B = ((3, 1, -6, -1, -2, -13, 6), (-6, -2, 1, -4, 6, -1, 7), (-18, 5, -6, -3, -10, 0, 2), (-18, -8, 5, -4, 5, -4, 2), (13, -12, 8, 1, 10, -21, 14), (5, 13, -6, 23, 8, -16, 11), (-8, 14, -13, 15, -1, -12, 9), (-4, -1, -4, -23, -11, 26, -25), (-4, -13, 8, -6, 9, -21, 22), (-22, -15, 11, -2, 6, -5, 11))
The entry just right of 15 -> -1
The entry just right of -16: 11
Find the maximum.
Answer: 26
Find the entry just right of the largest entry.
Answer: -25
The entry just right of -23 -> -11

Read these off the array that follows. Rows and columns are numbered from 0.
1) Read off the entry at row 1, column 0.
2) Read off the entry just left of the smallest entry.
3) Read off the top entry of the column that holds the largest entry.
4) Read off the entry in row 0 and column 2.
5) Read off the bottom entry of the column that holds the smallest entry.
6) Read off the entry directly above 36.
7) Read off the top-left entry.
8) Read off the entry in row 0 and column 1.
[[45 53 55 49 55 56 79 50 45 40 67 46]
 [63 33 37 45 48 55 29 68 75 51 56 63]
 [43 59 56 52 60 56 78 46 41 49 65 53]
 [19 62 55 57 45 35 51 32 32 49 32 29]
 [15 56 56 60 63 32 56 35 29 45 30 39]
 [53 47 56 43 32 57 50 42 58 42 76 38]
 [34 10 45 44 25 21 44 55 53 43 40  6]
 [75 58 36 40 49 83 46 43 49 53 53 72]]
1) 63
2) 40
3) 56
4) 55
5) 72
6) 45
7) 45
8) 53

Read these off the array that follows.
1) Read off the first entry of the smallest entry's row.
2) Read off the bottom entry of the column that holds the smallest entry.
3) Read off the third-last entry, reading row by row.
4) Read off the last entry, reading row by row.
5) Read off the second entry on the diagonal from the top-right corner.
6) Read off the 2nd entry on the main diagonal.
7) Read off the second entry in reading order.
8) Read off the first entry, reading row by row.
[[-28  17   4  31  36  21 -39 -36  31 -40]
 [  1  19 -49 -31 -21  -4   1 -14 -23  49]
 [-35  -1 -17  31  -3  35  11  -3 -15   4]
 [  2 -23  38   6 -27 -47   5  44  42  10]
 [ -6 -23  41  42 -32  15  34 -39 -11 -45]
 [ 29  -2  52 -46 -20 -27   9  45   1  33]
 [ -6  18  44  27  40 -34  44  -2  21 -14]
 [ 19 -27 -14 -32   1  18 -52  30  34  14]
 [ 42 -38 -38   0 -32 -27  10   6 -43  25]
 [-49  36  33  51  -4  12   3   1 -50   5]
 [ 27  22  15 -19   9   6   6 -27  21 -49]
 [-31  41 -38 -20  26  43  50  33 -44 -31]
 [ 36 -36  44  45  37 -38  39  46 -43  48]
 [ 40  49  41  43 -11   6  46 -39  15 -38]]
1) 19
2) 46
3) -39
4) -38
5) -23
6) 19
7) 17
8) -28

W =
157  125  120  126  123  100  105  122  100  125  126  154  132
102  126  160  132   54  203  200   99  204  126  129   73  189
 27  162  184  165  139  165  141  159  171  163  163   31   94
152  130  106  127  194   38   40  152   39  130  129  179   67
118  142  130  140  177   73   68  155   76  142  141  137   75
161  102  111  103  109  123  132  100  121  102  103  157  156
155  134  109  131  183   43   45  151   44  133  132  177   75
 55  131  161  133  129  171  157  131  175  131  132   59  120
 42  143  174  146  123  180  162  138  185  143  144   42  119
154  127  120  127  131   94   98  127   94  127  128  155  124
 48  131  149  130  189  124  107  152  129  131  130   77   69
 68  130  162  133  106  182  171  121  185  130  131   61  141
Indices start at 0.
The bottom-right entry: 141
The entry at row 0, column 0 is 157
The entry directly above 159 is 99
The entry just left of 138 is 162
Report the minimum.
A: 27
Report the entry at row 1, column 1.
A: 126
Report the entry at row 0, column 2.
A: 120
The entry in row 1 and column 0 -> 102
The bottom-left entry: 68
The entry in the top-right corner -> 132
Report the top entry of the column that holds the largest entry.
A: 100
The bottom entry of the column that holds the largest entry: 185
The entry at row 0, column 1 -> 125
Report the entry directly below the smallest entry.
A: 152
The entry just right of the smallest entry is 162

M =
array([[50, 58, 60, 63, 46, 52, 34, 60, 64],
       [65, 43, 58, 67, 32, 67, 24, 79, 67],
       [38, 73, 39, 28, 82, 41, 97, 21, 26],
       [39, 65, 50, 37, 72, 36, 81, 24, 38],
       [72, 24, 58, 70, 21, 73, 19, 86, 69],
       [44, 56, 61, 58, 52, 43, 43, 49, 62],
       [42, 59, 60, 52, 54, 40, 50, 40, 55],
       [58, 55, 56, 62, 41, 61, 28, 72, 69],
       [73, 27, 57, 68, 26, 73, 21, 84, 68],
       [37, 61, 54, 39, 68, 37, 72, 27, 44],
       [51, 59, 60, 63, 46, 51, 34, 60, 63]])
Counting starts at 0.
The entry in row 1 and column 0 -> 65
The entry at row 2, column 0: 38
What is the top-right entry?
Answer: 64
What is the bottom entry of the column that holds the smallest entry?
Answer: 34
What is the maximum?
Answer: 97
The entry in the top-left corner -> 50
What is the bottom-left entry?
Answer: 51
The entry at row 0, column 1 -> 58
What is the entry directly below the largest entry?
Answer: 81
What is the entry in row 2 and column 2?
Answer: 39
The entry at row 0, column 2 is 60
The bottom-right entry: 63
What is the entry at row 1, column 2?
Answer: 58
The entry directly below 79 -> 21
What is the entry directly below 70?
Answer: 58
What is the entry just left of the largest entry?
Answer: 41
The centre entry is 52
What is the entry directly above 97?
Answer: 24
The entry directly above the centre entry: 21

a = 0.0	0.0	-1.7	0.1	0.0	-0.3	-1.7	0.0	-0.1	1.4	0.0	-0.2	0.0	1.5	-0.1	0.4
The 1st entry from the left is 0.0
The 2nd entry from the right is -0.1
Read off the entry just left of -0.2.
0.0
Read off the second entry from the left.
0.0
The 3rd entry from the left: -1.7
Read off the fifth entry.
0.0
Read off the second largest entry.
1.4
Read off the 3rd largest entry.
0.4
Read off the 4th entry.
0.1

[[ 39  29  52  -3   0  48  44  38  49  33]
 [ 27 -34 -35 -33 -33  26 -26 -12 -36 -33]]
Read off the entry directly below 49.
A: -36
Read off the entry directly below the largest entry.
A: -35
Read off the entry in the bottom-left corner.
A: 27
The top-right entry -> 33
Read off the third largest entry.
A: 48
Read off the top entry of the column that holds the smallest entry.
A: 49
The entry just left of the smallest entry -> -12
Read off the bottom-right entry.
A: -33
The first entry, reading row by row -> 39

Read these off the array that follows.
1) Find the entry just right of 1.
2) Find the entry directly below the largest entry.
3) Find the top entry of the column that holds the smallest entry.
4) Find the entry in the top-left corner.
5) Find the entry directly above -38.
6) Find the bottom-left entry.
7) Find the bottom-right entry.
8) Find the entry directly above 14.
[[ -5 -37 -20  24   3 -37 -12  25   4  47  -2  -1 -24  15 -10]
 [ -3 -17 -16   1 -12 -12  -9  24  19  25  29 -15 -28  36 -48]
 [  2 -23  -7 -10 -15  -7  -9  24  14  26  24 -29 -31  27 -38]]
1) -12
2) 25
3) -10
4) -5
5) -48
6) 2
7) -38
8) 19

data =
[[-13 -23  16 -10   8]
 [-19  27 -31 -47  29]
 [ 26  49 -20 -29  23]
 [-16 -23   4   0   6]
 [ -9 -14  16 -19  -1]
 [ 13  49 -24 -18  18]
 [-20   9  15 -43  24]
 [ 26  17 -29 -49  29]
 [  0  26 -12   0  -8]]
The 4th entry from the end, reading row by row is 26
The 3rd entry in reading order -> 16
The entry in the top-right corner: 8
Find the entry just right of -14.
16
The smallest entry in the first row: -23
Find the top entry of the column that holds the smallest entry.
-10
Find the entry directly below the centre entry.
-24
Find the entry just left of the smallest entry.
-29
Find the last entry of the smallest entry's row.
29
The smallest entry in the first column: -20
Find the entry in the top-left corner.
-13
Find the third entry on the main diagonal.
-20
The entry just left of 17 is 26
The bottom-left entry is 0
The 3rd entry from the end, reading row by row is -12
Find the last entry, reading row by row.
-8
Find the entry directly above the smallest entry.
-43
The entry directly below -47 -> -29
Find the bottom entry of the column that holds the smallest entry.
0
Find the entry directly below 6.
-1
Find the 2nd smallest entry.
-47
The entry just left of 15 is 9

A = [-13 -33  54  56 -32 -33 -36 -35  56 -20   0 -35 -31]
Report the last entry.
A: -31
The entry just left of 0: -20
The first entry is -13
The entry just right of 54: 56
Report the 2nd entry.
A: -33
